Below is a small trained network, with its code and all its weights. Each question gives an input and a class and asks what happens when units are switched off, that is, made to give their printed mean instead of their output.

import numpy as np


def w(rows, s, z=0):
    codes = np.array(rows[::2]) - 128.0
    scale = np.full(codes.shape[1], s)
    scale[-1] = z or s
    return codes * scale


def f(y):
    return y / 2 * (1 + np.tanh(0.7978845608 * (y + 0.044715 * y**3)))


def log_softmax(a):
    a = a - a.max(-1, keepdims=True)
    return a - np.log(np.exp(a).sum(-1, keepdims=True))


def net(x, mask):
    res = np.array(x, float).reshape(1, 7) / 4 @ E
    y = f(res @ A[0][:, :-1].T + A[0][:, -1])
    res = res + np.where(mask, y, B[0][:, -1]) @ B[0][:, :-1]
    return log_softmax(res[-1] @ U[:, :-1].T + U[:, -1])


A, B = {}, {}
E = w([
[221,73,119,151,221,190,13,131,65,55,105,168],'x0',
[171,58,181,29,183,135,175,131,178,209,84,204],'x1',
[110,150,221,176,163,115,58,180,239,148,192,162],'x2',
[140,174,252,119,132,148,130,141,142,100,15,43],'x3',
[198,50,144,146,3,107,70,40,204,125,128,110],'x4',
[161,137,110,92,169,219,205,104,205,52,207,83],'x5',
[69,73,178,153,231,68,141,6,105,119,157,86],'x6',
],0.0064)
A[0] = w([
[152,76,169,59,151,140,156,104,164,164,86,192,106],'N1',
[165,102,113,149,160,149,74,114,110,88,77,155,16],'N2',
[160,48,154,150,40,160,90,87,159,155,123,102,110],'N3',
[101,85,130,175,118,59,97,147,81,186,87,164,103],'N4',
[130,141,243,173,152,90,104,187,192,133,177,130,86],'N5',
[87,178,129,213,96,168,74,128,100,47,144,87,105],'N6',
[105,170,98,187,87,163,144,100,58,77,119,103,47],'N7',
[79,77,192,154,212,88,143,26,121,119,133,85,39],'N8',
[134,81,175,57,160,140,144,132,145,157,96,178,120],'N9',
[160,134,106,104,65,187,128,214,157,127,106,152,5],'N10',
[104,87,136,144,139,56,94,159,110,167,86,140,51],'N11',
[104,178,146,126,199,125,173,187,84,144,114,110,106],'N12',
[48,73,43,126,103,100,152,119,126,152,229,234,121],'N13',
[59,160,136,99,183,146,130,180,109,141,139,128,104],'N14',
[116,165,223,128,120,161,139,121,151,111,19,56,89],'N15',
[183,181,111,127,81,198,115,220,146,114,82,181,65],'N16',
[172,100,82,133,177,138,53,106,116,107,136,151,58],'N17',
[189,105,153,72,147,142,167,152,153,176,111,189,79],'N18',
[145,113,108,126,146,185,218,87,219,52,169,81,93],'N19',
[136,124,188,240,167,98,126,180,198,143,185,180,120],'N20',
[115,168,157,161,168,137,68,161,254,135,179,167,173],'N21',
[175,91,109,163,160,168,97,125,81,122,157,193,140],'N22',
[126,134,126,88,171,225,192,129,185,77,168,102,119],'N23',
[103,183,64,177,81,105,55,131,115,73,167,72,131],'N24',
[45,178,122,78,96,94,158,121,169,163,125,71,64],'N25',
[142,92,121,89,126,60,121,145,101,178,133,204,111],'N26',
[77,37,173,150,234,78,132,28,114,106,158,90,51],'N27',
[183,132,93,103,154,179,186,116,170,101,216,116,113],'N28',
[56,120,148,102,180,129,138,182,67,127,170,128,68],'N29',
[152,59,165,143,29,103,93,48,165,134,130,94,129],'N30',
[46,155,76,134,182,189,143,188,88,149,130,178,97],'N31',
[91,180,161,132,171,141,158,195,68,123,116,160,76],'N32',
[98,120,131,175,107,75,108,155,75,193,67,151,83],'N33',
[171,113,53,91,112,154,205,59,64,125,73,93,152],'N34',
[163,99,149,142,210,137,53,144,98,68,102,165,14],'N35',
[90,171,120,85,113,53,198,93,147,208,158,102,58],'N36',
[71,184,126,110,80,67,168,130,168,187,116,92,88],'N37',
[157,124,96,72,108,85,189,94,60,95,65,101,115],'N38',
[84,130,141,143,205,111,124,50,115,127,114,115,43],'N39',
[58,178,124,107,195,141,143,164,73,149,119,136,89],'N40',
[192,122,162,134,173,178,50,135,100,64,82,129,37],'N41',
[112,147,153,146,79,100,188,122,154,170,152,104,70],'N42',
[149,49,150,104,162,162,158,155,145,194,101,163,83],'N43',
[141,159,117,199,118,53,112,128,85,188,75,198,115],'N44',
[115,127,224,126,136,148,153,174,126,96,23,27,85],'N45',
[118,180,134,229,118,114,93,152,132,109,174,89,115],'N46',
[149,122,139,79,152,145,136,103,169,200,100,166,81],'N47',
[170,135,139,122,178,168,65,97,70,92,90,126,100],'N48',
],0.0069,0.0018)
B[0] = w([
[56,106,157,92,141,98,169,94,89,107,174,30,214],'N1',
[119,187,151,111,114,149,189,108,171,76,119,173,180],'N2',
[150,64,83,59,183,131,26,75,209,55,90,114,218],'N3',
[161,136,197,209,196,138,106,180,113,95,88,135,206],'N4',
[170,172,99,134,120,189,130,30,61,199,111,148,223],'N5',
[29,119,170,47,121,102,163,117,66,124,165,51,215],'N6',
[108,119,156,81,128,122,141,102,83,158,134,99,175],'N7',
[130,212,30,157,54,3,94,210,142,168,75,106,232],'N8',
[90,120,146,91,121,72,160,130,51,104,200,57,199],'N9',
[121,183,41,142,73,14,69,207,146,161,83,94,200],'N10',
[178,134,157,168,181,85,136,141,108,96,57,104,175],'N11',
[163,77,94,71,135,153,32,86,200,99,123,141,195],'N12',
[59,44,113,229,97,217,138,168,152,172,203,169,249],'N13',
[163,91,113,79,156,107,99,39,195,110,94,155,183],'N14',
[86,20,106,246,92,223,142,171,169,210,239,144,219],'N15',
[131,191,31,132,26,7,101,230,148,182,74,104,235],'N16',
[123,171,135,133,108,154,161,127,169,91,186,206,200],'N17',
[43,126,165,99,130,83,143,134,70,131,155,63,198],'N18',
[172,131,186,208,203,122,101,188,86,70,41,123,243],'N19',
[207,135,112,111,105,141,169,21,49,210,102,136,233],'N20',
[207,158,96,120,142,155,140,75,58,220,94,131,254],'N21',
[115,171,144,139,97,168,208,140,166,109,220,172,213],'N22',
[157,125,190,189,195,116,93,170,101,109,46,112,225],'N23',
[52,70,182,65,141,75,134,129,76,113,169,51,223],'N24',
[111,210,149,100,114,134,199,111,178,50,140,194,209],'N25',
[106,90,146,149,145,128,144,154,113,108,127,77,191],'N26',
[107,179,18,140,51,20,100,243,139,163,100,111,253],'N27',
[159,97,209,222,193,162,93,200,81,94,74,109,223],'N28',
[155,85,93,96,144,146,52,103,183,123,117,144,180],'N29',
[158,67,83,44,172,171,13,92,209,47,85,154,239],'N30',
[150,63,88,78,133,146,56,97,187,112,136,122,209],'N31',
[119,79,81,98,162,124,66,99,164,87,106,133,192],'N32',
[182,131,218,193,198,139,131,155,83,80,69,121,205],'N33',
[223,162,113,138,130,144,155,40,70,240,109,136,226],'N34',
[144,187,171,92,87,149,239,116,158,61,170,197,220],'N35',
[128,189,150,111,101,149,190,148,157,75,188,201,220],'N36',
[123,210,196,123,127,139,188,123,181,64,133,207,222],'N37',
[193,163,102,138,124,178,151,36,69,202,117,167,200],'N38',
[130,153,61,126,91,74,109,184,161,137,118,128,179],'N39',
[155,60,122,66,148,123,50,85,199,98,102,121,198],'N40',
[112,177,145,115,75,157,188,134,167,66,164,211,216],'N41',
[149,191,138,87,129,140,162,110,188,61,139,191,187],'N42',
[52,111,149,42,107,91,167,123,84,131,176,45,192],'N43',
[147,137,197,191,209,167,110,183,113,114,93,103,210],'N44',
[79,6,107,220,86,209,144,148,167,193,209,141,219],'N45',
[111,126,159,60,133,103,126,86,33,148,177,64,201],'N46',
[71,134,156,79,140,112,131,116,95,112,146,74,179],'N47',
[110,178,155,126,101,144,196,111,156,113,162,173,199],'N48',
],0.0058,0.0064)
U = w([
[122,253,172,92,108,153,207,129,194,39,159,234,39],'0',
[126,216,12,136,65,33,84,244,148,166,70,102,126],'1',
[159,46,95,35,175,152,17,63,219,64,83,132,147],'2',
[43,120,191,41,150,104,153,118,34,115,173,19,80],'3',
[176,144,231,245,235,150,106,200,81,77,27,122,119],'4',
[80,20,98,254,97,220,139,162,163,203,221,168,254],'5',
[224,202,100,114,133,171,150,5,41,253,86,158,144],'6',
],0.0097,0.00085)

Each question gives the input, the list of numbers given to net, and the class t.
The units are the neurons (one row each of A and B). Each row of codes is followed by its name. A weight is (code - 128) times the scale printed after its matrix; where a second scale follows, it is the last column's (A, B and U).
mask holds one flag per neuron, in row order. A switched-off neuron (its flag False) gives its mean, the last column of its row in B, instead of its output. The means were averaged over made-up inputs and are rounded, as every weight is.
A unit's drop is (log p(t) with every unit on - log p(t) with that unit switched off) / (log p(t) with every unit on - log p(t) with every unit switched off).
The circuit of an input: a set's keep is (log p(t) with only the set's units on - log p(t) with every unit switched off) / (log p(t) with every unit on - log p(t) with every unit switched off). Starting from the 12 units with the biggest drops (on a tie, the unit counted first), units are removed one at a time, each time the one whose removal leaves the highest keep (on an exact tie, the one counted first), for as long as the keep stays at least 0.8.
circuit, biggest first: the units of the circuit, biggest drop first
most important unit: the unit with the biggest drop
k most important neurons: the k neurons with the biggest drops, biggest first
drop when u is switched off: that unit's drop, to one decimal
input [7,6,-8,5,-7,5,0], class 6: most important unit : N34
input [-3,7,-8,2,8,-1,-4], class 2: 4 most important neurons : (N30, N3, N21, N20)
input [-2,5,6,-2,-1,-2,4], class 6: 2 most important neurons : (N20, N5)
input [5,-3,7,6,2,-3,1], class 6: circuit, biggest first : (N5, N20)
input [-6,8,-8,-7,-3,1,-4], class 3: circuit, biggest first : (N18, N1)
input [5,-7,8,-1,7,1,-4], class 6: 2 most important neurons : (N21, N20)
input [-2,7,3,3,-7,6,-2], class 2: circuit, biggest first : (N12, N40)
input [5,5,7,-6,3,2,-6], class 6: 3 most important neurons : (N21, N20, N27)
input [8,2,0,8,8,-8,2], class 0: 3 most important neurons : (N41, N35, N48)
input [7,3,2,0,-2,-1,8], class 1: 2 most important neurons : (N27, N8)
input [8,8,6,0,-3,3,-6], class 0: 3 most important neurons : (N35, N41, N22)
input [-2,4,6,6,8,-6,-7], class 2: 2 most important neurons : (N30, N3)
input [5,-6,3,1,-2,1,6], class 1: 3 most important neurons : (N27, N8, N39)
input [-5,-6,0,2,-7,8,7], class 4: circuit, biggest first : (N19)
input [6,8,-6,-8,-5,7,-1], class 3: 2 most important neurons : (N43, N18)
input [-8,0,-2,8,4,0,-8], class 0: 2 most important neurons : (N37, N25)
input [-4,0,-3,-6,5,7,1], class 4: circuit, biggest first : (N19, N28)
input [1,4,2,6,-8,5,-8], class 1: 2 most important neurons : (N16, N10)
input [4,6,2,7,-6,3,-5], class 5: 2 most important neurons : (N45, N15)
input [-7,-5,4,-5,0,-7,4], class 0: circuit, biggest first : (N37)
input [2,4,7,4,4,8,3], class 4: 3 most important neurons : (N19, N23, N28)
input [-4,-3,2,-2,4,-6,1], class 4: drop when N36 is switched off : 0.0
input [1,-6,-8,1,-1,-5,1], class 6: drop when N34 is switched off : 1.5
input [8,8,5,4,8,2,4], class 0: drop when N2 is switched off : 0.1
input [-6,4,-8,7,8,-2,7], class 2: drop when N20 is switched off : 0.3
